Each row has a class, written after it.
[-19  44  45  40 -13  19  41 -42 -16  39   1  21  -4 -36  33 -34   8 -32
  28   2 -51 -20 -22 -11 -25  43 -51  23  25 -29  12 -33  43   7 -60  21
  11] -> kedop
[ 11  -7 -21  -3  -1  -8  -6  17  -3  12   5 -10 -24 -11  10  44   5  14
   7   1   0  37  14   4   7 -23   7  11   0  10   0   1  13   2  14   6
 -23] -> zun
[-28 -37   6   6 -10  53 -95 -63  -3  24  10  -7  25 -17  12  51  29  56
 -12  -2  14 -84  18 -14  -5 -32  16  10 -18  22  -5  -8 -29  24  47  -9
  -9] -> ruvos
[ -48   18  -37   -1   33   32  -49  -20   20    1    9   -1   25   23
    0   13    8   35  -24   10  -23 -100   31  -12  -18   11    0    9
  -23   22   -3  -21  -33   43   -4  -15   24] -> dib
[ 20 -10   3 -26  -1   5 -11  12 -10   4  14  -5 -17  -7  14  26   4   9
   4   0 -12  21  29   3   7 -20   7  10  -4  15   3  -4  12   6   1  16
 -27] -> fuli
[ 47 -60  -8   2  17  37 -62 -40 -43  32  13 -43 -44 -14  27  86  32  70
   6 -33 -15  43  54 -10  20 -29  -5  49 -48   4 -12 -11  22   5  30  11
 -58] -> zun
[ 11  -5 -16 -12  -5   9  -9   2   3   6   5  -5 -11   5   8  25  -3  17
  -8   6  -9  10  24   7   5 -29   3  -2   2  12  11  -4  -3   3  13  20
 -22] -> gam
[  6 -24  70   7 -21  24  29 -41 -42  37  59   6   8   5  17 -27  19  39
   6  12 -43  57  12 -26  36  62  -1  16  16  -9 -22  35  39   5 -13  49
 -15] -> mun
[  0  33 -53 -12  33  12  -5 -16  41  25 -39 -51  45  17 -33  23  14  -8
 -31  22  22 -50 -44 -12 -18 -34 -11   0 -15 -45  13   3 -39 -37  23 -61
  25] -> dib
[-44 -10  92 -24  13  18  39 -57 -41  25  35   1  -9   9  15 -22  -3  -4
  40  -2  31   8  24 -26  84  75 -29  -2  16  31  17  33  16   3 -51  69
 -40] -> fuli
[ 16 -11 -11  -9   1 -10 -12  10  -2  -2   1 -10 -11  -9  11  31   3  24
 -10   7  -9  19  28   4   7 -22  11   9  -4  13  12   6   1   3  17   3
 -23] -> dib
[  6  -7  -5 -14   2  -4 -13  10   1  14  16 -11 -18  -9  11  24   2  17
  -6  -4 -12   0  26  -2  16 -19  -4   8  -9   6   9  -4   1   1   7   2
 -15] -> Fal
[ 32 -13  31 -18  22 -13  11 -24 -15   8   2   8 -33   3   2  -4   6  20
  46 -36   2 -16   0 -12 -14   1 -27 -10 -49  24  -6  42 -20 -27   8 -52
   0] -> Sinun
[-37 -37 -80 -19  10  16  -6  20   5 -11 -32   4 -22 -11 -15 -20  22 -14
   8 -28  13   8  -8  10   3   0   3 -14 -31  13  23  -7 -12  25  46 -33
  -2] -> nudof
[-31  22 -21  -7 -61 -27  48   6  34   0  37  32  51 -15  12   3  20  -8
 -24  85  -3  -6  -6 -23 -13 -61  39 -35  59  15  -3 -12 -19  -8  -4  26
   5] -> dib
[ 22   3  25 -26   8  -1  -2  38   0  -6 -16  -4 -22  17  -1 -47 -22  -4
  38 -22  34   2  -5  10  -1 -20 -12  -6  16   6   5  24  24 -33  16 -16
  -5] -> Fal
[-57   6  83  19  -7 -61  -8 -44  13  50  72  -1   8 -26 -24 -54  66  79
  51  10 -11  -2 -39  -6   3 -12   3 -28 -11 -23 -38   3  23 -64  13 -92
  41] -> dib
[  5   4  -6  10  -3 -14  -8  -6  -2 -10   2   5 -13 -11 -14  -6  10  17
   7 -19   1   3 -15  -7  -3   2 -11  -2 -13  -4  -3  -8  11 -12  19 -29
  -2] -> zun
[ 18 -16 -17 -10   1  -4 -10  19  -4  -7  10  -6 -29 -11   9  19 -12  20
 -11  -8   1  13  26   8   9 -19  11   7  -2  11  21  -4  10   3  17   7
 -26] -> kedop
[ 48 -28 -33 -32 -12  23 -12  -4 -24 -11 -41   5 -26  22 -12  -4  17 -25
 -24  -6  32 -12  10  -1  -3 -25   3  -8   0   0  12  52   2  -4  56  -3
 -39] -> zun
[-35 -14 -51 -14  27   0 -12 -51  31  48  -9   3   8 -24  33   4   5  23
  14   0 -39 -70 -33 -36 -12 -32 -28  -7   8   9  21  48  10  -9  28 -26
  33] -> puv
[ 13 -20  -8 -14   7 -14  -8  13  -6  -4   6  -8 -13  -3   5  17  -8  11
   1   2   1  18  16   5   7 -25   9   0   8  11  15   3   5   8   8   2
 -26] -> puv
[-22  12 -16  30  -9  54  -5 -44 -22  16 -50   3  39 -12 -30   3  80 -41
 -18  63  21  23 -35  17  19  66  37   7  -6 -27 -16  27  -7  28  31   2
   3] -> ruvos
[ -6  -8 -10  18  -2 -14 -12 -15   8 -12   0   8 -11 -31 -11 -10  -2  28
   8 -31  -3  -2 -25  -2  -5  12 -11   1 -23   2  12  -7   5 -17  26 -35
   8] -> kedop
[  7   3 -18  12  -2 -14  -8  -3   4 -13  -8   2  -2 -13 -15  -4  15  12
   4 -17   4  10 -30  -4  -6   2  -8  -3 -14  -7  -9  -1  -1 -14  23 -34
   5] -> zun
[  0   4 -10  19 -10 -14  -8  11  13 -25   5   5   3 -21 -16 -22   0  11
  -7 -13  13  -2 -27  11 -10   1   8  -4  -7  -6  -4 -16  -5 -22  21 -29
   6] -> kedop
[  4  -5   3   5   3 -14  -3 -13   2 -23   9   4  12 -15 -15  -9   8  11
   1  -8  -3  -6 -15  -8 -11  -2  -5  -9 -19   3 -10  -7 -19 -14   7 -27
   0] -> puv
[ -9 -28   1  -6  19  12 -23 -43  -5  60 -28 -22 -23   1 -47  41  32  19
  31  15   0  62  -3 -12 -34   2   4  23 -63 -19   4  14  46 -15  58 -85
  18] -> mun
[  6  -7 -13  -8   6  -2  -4  11  -4  -8   3 -11 -15  -8  11  18 -16   5
  -2   0  -9  35  28   2   5 -20   7   9  -2   9  13   7   9   3  11   7
 -29] -> nudof
[-54  16  61  25  29  12   4 -24   0  45 -45  -5  34 -26 -30  -4  44 -25
  54  16  13  27 -76  19  38  75  14   6 -13  -6  29  23  54   7  16 -17
  22] -> fuli
[ 20  -2   1 -10  -2  -7  -2  11  -2   1  11 -17 -23  -9  18  19 -18  14
  -9   1   0  13  32   6  14 -19  -3   5   7   5  18   5  11   2  11   4
 -26] -> Bub
[ 13  -3   8  15 -10  11  -9 -22   5 -27  -9  10   5 -13 -15  -5  -1   8
  -5 -19 -14  -3  -6  -5  -5   5   1  -6 -26   0  -1  -1   1  -5  17 -11
  -2] -> gam
[-41  39  36  -3  35 -44  45   0  -4  41   3   5  14  -5 -29 -40  36 -69
  37  45  76  -2 -55  28  11  62 -11 -29   3  -1 -12   5 -41  -6 -26 -10
  36] -> fuli
[-12  -6 -12   9   4  -4  -6 -11   2 -21  -6   5  -4 -13 -16 -13  10  17
  10 -20  -8  25 -13   2  -3   5   0  -7 -21   0  -2   6  -7  -8  22 -29
  -2] -> nudof
[  9   6  -1  20 -10 -16   6  -4   6 -28  -3   3   3 -16 -12  -7   7   9
   1  -9  -6  23 -27   1   6   7   3  -7 -15  -1  -9   2  -7 -23  21 -25
  -4] -> Sinun
[-15  10  31  26   5 -37 -13 -31 -28  49  21 -11 -19 -20  -3 -34   5  14
  11  19  20 -27  14  23  14 -12  -3  15  27 -14 -16  17  58 -43  16 -12
  -4] -> ruvos
[ 24  -2   7  -9  -1  -6   1  13  -3   1   8 -16 -17  -6  13  16 -13  13
  -2   3   2  16  25   9   5 -21  -2   2   2   7  13   8   3   0  14   2
 -25] -> Bub
[ -3  29  -2  23  -5 -13  14  16   7   2 -39   7  40  -9 -14 -29   9 -41
  -9  41  18  -1 -59  11   7  48  15  -3   6  -2  30  18  18   3  31 -24
  20] -> Sinun
[-34   3 -10 -33  18 -14  30 -33  10  20 -23  18  -3 -19 -26  31  21 -15
  13   2 -16 -34  -9 -16   3 -14 -18 -20 -30  19  34  -3  -5   3   8 -18
  18] -> fuli
[ 78 -21 -44  10  -8  51 -59  10  -6 -10  -3 -30  12 -12  10  24  22  83
 -43 -33 -36 -26   4  -7  13 -40  23  24 -29 -37  -1 -37  26  -9  60 -24
 -12] -> Sinun
[ -3  -4 -13   9 -12 -12  -7   2   8 -12   1   7   1 -17  -6 -13  12  15
  -2 -13  -8   8 -13  -6   5   9  -9   1 -19  -1  -7  -3  -2 -17  15 -25
  13] -> Fal
[ 75  -4   2   2 -43 -16  32  36 -34 -32 -32   7  14 -19  -4 -24  -1 -29
 -26  19   7  46  24  29 -14 -13  13  -2  14 -11   5  28   1   8  19   9
 -12] -> Bub
[ 24   0  32  -5  47 -25 -42 -38   5  28  -6  -8 -17  -6  14  21  -2  26
  24  10  22 -38  -7   4 -11 -55  16 -10   4  13  12  65  14 -34  48 -26
 -11] -> nudof
[ 13  -7 -17   7  -6  -8  -9   0  -2 -20  11   7 -20  -5  -9   0   9  20
   7 -22  -4  18  -4 -11  -8   2  -3  -1 -21   3 -13  -6   3  -2  15 -27
 -10] -> zun
[ 16 -12 -21  13  -5 -11 -12  -8  -2 -23   5   7 -15 -21  -1  -7  -1  25
  -5 -20   3   7  -5  -2  -8   8  -5   3 -19   3   2  -3 -10 -10  17 -22
  -3] -> kedop
[  9  -6  36  55   5 -14 -53 -23  -9 -23 -18  -6  33 -23   6 -30   5  57
  21   0  19   9 -41  -3  24  32  20  -6  16   3  17  56  31  13  42 -10
   0] -> zun
[-10  18 -17   5  19 -25   9 -11   5   3 -14   6  10   7 -21 -61  41   6
   4  36  11  -5 -34  -4   2  41   4 -17 -17  -6   5  40   8 -20  30 -60
  20] -> dib
[ 42 -30  20   4 -53 -20 -23  32  -5 -38  28  12   7   0  26 -48 -19  25
 -24  15  22   7  17   8  13 -38  50 -22  62   0   6  32  33   9  29   6
 -24] -> Bub
[ 48   9 -20  47  -2 -17 -68   2   3  12  12 -26  63 -22 -24  -1  36  81
 -36   9  40 -44 -52  30   6 -21  41   2   8 -50 -28 -20 -27 -25  52 -51
  35] -> ruvos
[ 18 -14 -22 -14   4 -11   6  19  -3  -1   1 -11 -16  -2  12  17  -9  12
 -16  11  -7  17  24   1   0 -33   6   5  10  10  18  -1   7   0  13  14
 -25] -> mun
[  9 -15  -6   9 -19 -14 -22  -7   4 -17   2   9 -13 -20  -7  -6   7  22
  -8 -30  -6  -7  -5  -4   2 -11 -10  -6 -15  -6   1  -4  -9 -13  23 -25
  -1] -> Fal
[  9   3 -10  20 -11 -15 -16  -3  13 -26  -1   3   4 -17  -7 -16   3  13
 -11 -15  -1  -3 -22  -1   7  -1  -2  -2  -5  -8  -5   0  -4 -23  18 -20
  -4] -> Fal
[ 33  12 -19 -10  13 -10 102   8 -48  36 -18   2  32  11 -13  -1  24 -28
 -27  70 -23  69  11  11  47  62  13  23   4   4  27  48  37   0 -13  59
  -1] -> kedop
[  3  -7   0  16  -5 -11   5 -13  -1  -9  -5   2  -6 -18  -2 -14   8  20
   6 -13 -13  21 -14  -6 -10   7 -12   5  -9  -6  -4   6   6 -22   9 -25
   0] -> mun
[ 13  -3   2   9 -21  -5 -12  -4   6 -22  10  13  -1 -15  -8 -12  11  22
  -1 -17  -9   4  -8  -7  -3  -6  -1  -5 -14  -2 -12  -3  -9 -15  18 -19
  -1] -> Fal
[  5  -7 -16  14  -2 -13  -8  -8  -1  -5   5   0 -13 -11 -13  19  18  23
   1 -17 -12  18 -11  -7  -1   0  -2   3 -25  -1  -7  -2   4  -6  19 -27
  -8] -> zun
[ 21 -25 -20 -14  -1  -7 -16   5  -6   2   7  -8  -7 -11  13  25   1  20
  -6   6  -2  19  13   0   4 -31   7   6   5  10  11  -2   3   0  19   3
 -26] -> puv
[  7 -15  -7  -8  10  -3  -6   9  -2   4   5 -16 -20  -4  12  20  -6  21
   0   0 -10  21  23  -3  -4 -19   1  10  -5  11  14   2   7   3   9  -2
 -24] -> mun
[  0 -78 -78 -29  -1  22  21 -28 -30  61 -35  -3 -36 -16  11  10  42  11
  27 -10 -17  31  18 -18  -6 -26 -24   7 -37   3  14  39  24  -2  43 -18
   0] -> puv
[ 13   2  16  25  -9  -5 -11 -14   3 -18  -3   0  10 -13 -12 -11  -4  16
   7 -10  -3  21 -15   7  -4   3  -1  -2 -13   0  -2  -3   5 -14  15 -10
  -6] -> gam
[-42  30  73  26  53  22   7 -31   1  -7  28  10  17  51 -16 -31   2  23
  54  39  -7 -22  -3 -25   8  65  42   4 -26  40 -31  49  56 -10 -28 -26
   4] -> ruvos
[  -1  -12 -100  -40  -18   24  -39    1   39   -9   13    9   22   21
   22   27   33   21  -55   37   -8  -41    2  -18  -20  -52   28   -1
   13   17  -15   -8  -43    1   35  -20    2] -> dib
[ 16 -12 -19 -10  -9  -7  -8  10  -2  -6   5  -8 -20 -10  19  33  -6  21
  -7  -1  -7  22  23   3  15 -27   4   5   0  18   9  -2  -4   0  18   6
 -24] -> Sinun
[ 62  68 114  43 -16 -31  23  57   4 -50  42  19 -12   5 -14 -37 -21 -38
  11  54 -23  60   6  18 -36   6  62 -27  19 -28 -21 -17  51  16 -33   3
 -21] -> gam
[ 23 -12 -86  -1  20 -19 -52  15  38 -18 -51   0  -6  -8  -9  42   0  29
 -10 -35  12 -47 -25  11 -30 -50  -3  -9 -30  12  20  11 -54  -4  48 -61
  20] -> Fal
[  9 -15 -20 -16   1   3   8  11  -8   0   2  -9 -17  -6   6  11   0  11
  -6   0  -6  23  23   2   3 -20   0   7   4   9  15  -7   4   4  11  11
 -27] -> mun
[ 12 -26 -18 -14   1 -10 -15   9  -6   3  14 -12 -16  -5  17  22  -6  17
  -3   6  -7  24  23   1   1 -33   4   5   9  13   9   0   1   6  11  10
 -30] -> puv
[  7 -23 -69  -5 -27  21 -34  21  27  42  -2 -26  28  -3  15  87  10  61
 -69   6   7 -16 -17  11  32 -44  20   5  34 -28  29  -6 -42  -3  37  30
   5] -> kedop
[-21 -47 -78  -2  -6  46  46 -18 -23  52 -61 -35 -40 -14 -12 -10  26 -39
  -2  -9   3  22  17   3  24 -18 -19  -3  -8 -45  47  21  40  23  40   7
 -26] -> Bub
[  5  -1 -26  16  -6 -19  -7  -5   3 -18  -8   8  -4  -9 -24   5  18  18
  -1 -14   3  11 -25   1  -4  -1   0 -11 -12  -4   1  -3 -10   0  26 -29
  -3] -> zun
[ 19  46  36  54   6  15 -37  39   3  16 -16 -17  41 -16 -12  24  13  34
   5  19  32  48 -39  66  25  55  37  37  19 -24 -37 -13  28 -18  27   6
  31] -> Bub
[ 36  15  31   5   3 -45  24  25   8 -37 -22   4  16 -17 -28  21 -10  -1
 -13   4  16  14 -33   2  19   2  23 -21 -15   0  14  27 -14 -29  17 -26
   6] -> ruvos
[ 13   5 -22  -1  12   2 -23  29  12  14 -34 -20 -27   2   8  -6   7  20
  -3  -6  -1 -24   1  15 -13 -36  -9  -7   2 -20  14  25   7 -19  38 -21
  -2] -> dib
[ 14 -15   0 -27 -13  10 -19  28  20 -33  -5  24  -3   9   6  36 -15   2
  -7  -3 -15   9   6 -14  -4  -5  27   4 -17  39  -1  17  16  -6  18  -2
  -7] -> fuli
[ 18 -12 -11  -8   0  -7  -4  12  -2   0   3 -18 -16  -7  14  24 -10  23
  -9   1   0  15  29   9  14 -24   2   1   2   9  19  10   2   6  19   4
 -23] -> Bub
[-33  24   4  53  65 -11 -56 -24  42  22  32 -32  19  -9  15 -16  17  89
  32  25 -11   6 -62 -10  19  27  31  26   0  -7 -33   1  73 -54  28 -52
  33] -> mun
[  5  -6 -15  11 -10  -1 -11   1   9 -14   7   9  -3 -14  -7 -13   3  23
  -2 -12  -4  -3 -16  -2 -14   2   7   0 -15   2   2   0   6 -14  23 -32
   3] -> kedop
[ 39  -8 -40 -27 -18 -14  53 -28  -3   5 -16  55 -28 -24 -30  41  68 -31
  14   9  -2  28 -26  -9 -18 -27  24 -25 -28   6 -22  30 -14 -16  33 -36
  -1] -> zun
[ 14  -9   2  47 -17  -3 -33  68  21 -37  12 -31  13  25 -25  -2  -6  38
 -29  15  47  69 -26  23  29  15  75   0  22 -33  -6 -11  22 -11  20 -17
 -27] -> mun
